[[-17 -13  15 -19  18   4 -49 -19  -5   9  -2 -15]
 [ -4   1  -4   2  -8   9   2  -4  -9  -7   0   6]
 [-11  -9  -3   1   4   9 -18  -2  -9  -8   1  -3]
 [ 13 -11  -3   7  10   0   3   7 -14  -1 -12  -2]
 [-19   2  -1  -5 -16   7 -11 -14   4  -9  -5  11]]
->
[[-13  15 -19  18   4 -49 -19  -5   9  -2 -15 -17]
 [  1  -4   2  -8   9   2  -4  -9  -7   0   6  -4]
 [ -9  -3   1   4   9 -18  -2  -9  -8   1  -3 -11]
 [-11  -3   7  10   0   3   7 -14  -1 -12  -2  13]
 [  2  -1  -5 -16   7 -11 -14   4  -9  -5  11 -19]]

[[  0  18 -20  17  -3]
 [ -9 -17  -1  22 -43]
 [ -5  -4  19   6 -23]
 [ 19  16  21  14  -5]
 [  7  13  25 -24 -12]
 [-47  -2  -6  23 -19]
 [-19  13  22   9 -33]
 [ -3  36  25 -19 -18]
 [ 17  18  34 -28 -17]
 [ 33  -2  -4   4   2]]
->
[[ 18 -20  17  -3   0]
 [-17  -1  22 -43  -9]
 [ -4  19   6 -23  -5]
 [ 16  21  14  -5  19]
 [ 13  25 -24 -12   7]
 [ -2  -6  23 -19 -47]
 [ 13  22   9 -33 -19]
 [ 36  25 -19 -18  -3]
 [ 18  34 -28 -17  17]
 [ -2  -4   4   2  33]]

[[ -6 -13 -11  35 -11]
 [ 11  -8  25 -11  -4]
 [ 17  25  15  25   1]
 [ 40 -20  10   8 -24]
 [ 36  -5   2   8 -36]
 [ 22 -22  14  38 -19]
 [-43 -24   0  36  10]
 [ 33  28  11  12 -10]]
->
[[-13 -11  35 -11  -6]
 [ -8  25 -11  -4  11]
 [ 25  15  25   1  17]
 [-20  10   8 -24  40]
 [ -5   2   8 -36  36]
 [-22  14  38 -19  22]
 [-24   0  36  10 -43]
 [ 28  11  12 -10  33]]

[[ 15   2  11  16 -30 -11  -7 -16  15  23 -16]
 [ 14 -13 -31  -2  20  19 -25 -17  23   2   1]
 [-12  19  41   7 -32  -4  18  23 -34  -2  -7]
 [-32  13  33   7 -27  -5  20  24 -20  -2  -5]
 [ -5  12  22  -6 -15 -12  22  10  -3  -9   3]
 [  1 -31 -20  -6  19   7 -15 -15  10  20  -6]
 [-27  -6 -18  -9  41  17  18  30 -32 -32  42]]
->
[[  2  11  16 -30 -11  -7 -16  15  23 -16  15]
 [-13 -31  -2  20  19 -25 -17  23   2   1  14]
 [ 19  41   7 -32  -4  18  23 -34  -2  -7 -12]
 [ 13  33   7 -27  -5  20  24 -20  -2  -5 -32]
 [ 12  22  -6 -15 -12  22  10  -3  -9   3  -5]
 [-31 -20  -6  19   7 -15 -15  10  20  -6   1]
 [ -6 -18  -9  41  17  18  30 -32 -32  42 -27]]

[[ -3   4   0   5   6  -2  15   6   2 -15  -5   0   0   2   5   2]
 [-20 -32 -31   0  18 -44   0  -1  24  -8  15   5   1 -37   0  14]
 [ -2 -23  -8  24   8 -19  25 -14  31 -16 -22   8   7  -1  -9   9]]
->
[[  4   0   5   6  -2  15   6   2 -15  -5   0   0   2   5   2  -3]
 [-32 -31   0  18 -44   0  -1  24  -8  15   5   1 -37   0  14 -20]
 [-23  -8  24   8 -19  25 -14  31 -16 -22   8   7  -1  -9   9  -2]]

[[ 20  -3  31 -11  44   7  -5 -17 -50  19   0  31  39]
 [  3  25 -21  27 -18 -18  16 -35  14   7  10 -26  -2]
 [-15 -22 -28   4  -5   6 -25  -5 -19 -23 -36 -23  27]
 [-20 -17  -1  -1  18 -14 -15  -3 -35 -22 -30  27  17]
 [  5  15  30  -9   7 -24  25  -1   8  18  34  37 -40]
 [-10 -30  10 -27  19   2 -25   7 -40 -13 -24  19  10]]
->
[[ -3  31 -11  44   7  -5 -17 -50  19   0  31  39  20]
 [ 25 -21  27 -18 -18  16 -35  14   7  10 -26  -2   3]
 [-22 -28   4  -5   6 -25  -5 -19 -23 -36 -23  27 -15]
 [-17  -1  -1  18 -14 -15  -3 -35 -22 -30  27  17 -20]
 [ 15  30  -9   7 -24  25  -1   8  18  34  37 -40   5]
 [-30  10 -27  19   2 -25   7 -40 -13 -24  19  10 -10]]

[[ -3  -6]
 [-26   8]
 [ 29   1]
 [ -2  -2]
 [  5  -1]
 [ 28  38]]
->
[[ -6  -3]
 [  8 -26]
 [  1  29]
 [ -2  -2]
 [ -1   5]
 [ 38  28]]

[[ -3   1  -4  39  12   8   1   3  14   2 -14   0   9]
 [ -9   5  -6  41  13   9   0   2  16   2  -7   3  10]
 [ -6   3  -5  40  13   8   0   2  15   1 -10   2   9]]
->
[[  1  -4  39  12   8   1   3  14   2 -14   0   9  -3]
 [  5  -6  41  13   9   0   2  16   2  -7   3  10  -9]
 [  3  -5  40  13   8   0   2  15   1 -10   2   9  -6]]
